Below is a small trained network, with its code and all its weights. Each question gives an input and a class and asks what happens when units are switched off, that is, made to give their printed mean instead of their output.

import numpy as np


def w(rows, s, z=0):
    codes = np.array(rows[::2]) - 128.0
    scale = np.full(codes.shape[1], s)
    scale[-1] = z or s
    return codes * scale


def f(y):
    return y / 2 * (1 + np.tanh(0.7978845608 * (y + 0.044715 * y**3)))


def log_softmax(a):
    a = a - a.max(-1, keepdims=True)
    return a - np.log(np.exp(a).sum(-1, keepdims=True))


def net(x, mask):
    res = np.array(x, float).reshape(1, 2) / 4 @ E
    y = f(res @ A[0][:, :-1].T + A[0][:, -1])
    res = res + np.where(mask, y, B[0][:, -1]) @ B[0][:, :-1]
    return log_softmax(res[-1] @ U[:, :-1].T + U[:, -1])


A, B = {}, {}
E = w([
[183,160,186,2,70,97],'x0',
[220,210,128,254,78,175],'x1',
],0.016)
A[0] = w([
[64,99,127,83,158,86,209],'n1',
[165,90,148,60,93,186,236],'n2',
[93,151,144,82,199,148,84],'n3',
[132,69,126,174,148,123,222],'n4',
[89,78,102,101,160,110,127],'n5',
[134,123,178,99,20,113,123],'n6',
[155,163,95,149,87,146,65],'n7',
[145,206,113,165,81,116,214],'n8',
[94,127,133,153,118,120,254],'n9',
[78,121,95,182,107,137,68],'n10',
[95,122,90,164,138,160,63],'n11',
[253,145,155,84,33,47,72],'n12',
[84,158,148,89,176,157,67],'n13',
[114,130,97,103,173,77,75],'n14',
],0.013,0.0087)
B[0] = w([
[191,123,174,197,91,93,245],'n1',
[107,208,163,155,130,92,214],'n2',
[125,91,205,132,41,199,173],'n3',
[57,205,182,126,131,86,197],'n4',
[117,72,162,159,65,116,205],'n5',
[31,138,201,158,176,149,202],'n6',
[186,54,192,129,67,237,179],'n7',
[205,160,134,173,38,99,234],'n8',
[99,188,142,194,152,41,182],'n9',
[76,112,204,136,153,215,176],'n10',
[74,104,185,101,171,211,172],'n11',
[80,134,254,113,150,157,255],'n12',
[155,52,124,111,134,232,157],'n13',
[168,82,190,128,110,188,166],'n14',
],0.0092,0.02)
U = w([
[171,99,123,151,53,171,131],'0',
[58,153,134,141,156,171,88],'1',
[134,200,109,165,103,6,254],'2',
[160,105,85,129,120,166,85],'3',
[157,118,99,110,136,154,93],'4',
[168,133,72,102,131,149,89],'5',
],0.014,0.0062)

Each question gives the input, the list of numbers given to net, and the class t.
The units are the neurons (one row each of A and B). Each row of codes is followed by its name. A weight is (code - 128) times the scale printed after its matrix; where a second scale follows, it is the last column's (A, B and U).
mask holds one flag per neuron, in row order. A switched-off neuron (its flag False) gives its mean, the last column of its row in B, instead of its output. The means were averaged over made-up inputs and are rounded, as every weight is.
A unit's drop is (log p(t) with every unit on - log p(t) with that unit switched off) / (log p(t) with every unit on - log p(t) with every unit switched off).
The circuit of an input: a set's keep is (log p(t) with only the set's units on - log p(t) with every unit switched off) / (log p(t) with every unit on - log p(t) with every unit switched off). Starting from the 12 units with the biggest drops (on a tie, the unit counted first), units are removed one at a time, each time the one whose removal leaves the highest keep (on an exact tie, the one counted first), for as long as the keep stays at least 0.8.
units of the circuit, in order: the units of the circuit, biggest drop first
unit that matters most: the unit with the biggest drop
top k neurons: the k neurons with the biggest drops, biggest first
drop of u: that unit's drop, to one decimal
input [-3,-2], class 2: unit that matters most => n12
input [3,2], class 2: units of the circuit, in order => n13, n3
input [-4,-4], class 0: top 4 neurons => n6, n12, n1, n2
input [6,-4], class 1: top 2 neurons => n6, n8
input [1,3], class 2: units of the circuit, in order => n3, n13
input [7,6], class 1: top 2 neurons => n12, n6
input [5,-1], class 1: top 2 neurons => n8, n12
input [4,-5], class 0: top 2 neurons => n1, n4
input [6,2], class 1: top 2 neurons => n12, n6
input [-7,-7], class 0: top 2 neurons => n1, n5
input [8,6], class 1: drop of n6 => 0.6
input [1,-2], class 2: drop of n7 => 0.1
input [-5,-5], class 0: drop of n10 => 0.0
input [3,0], class 2: units of the circuit, in order => n7
input [8,1], class 1: drop of n12 => 0.3
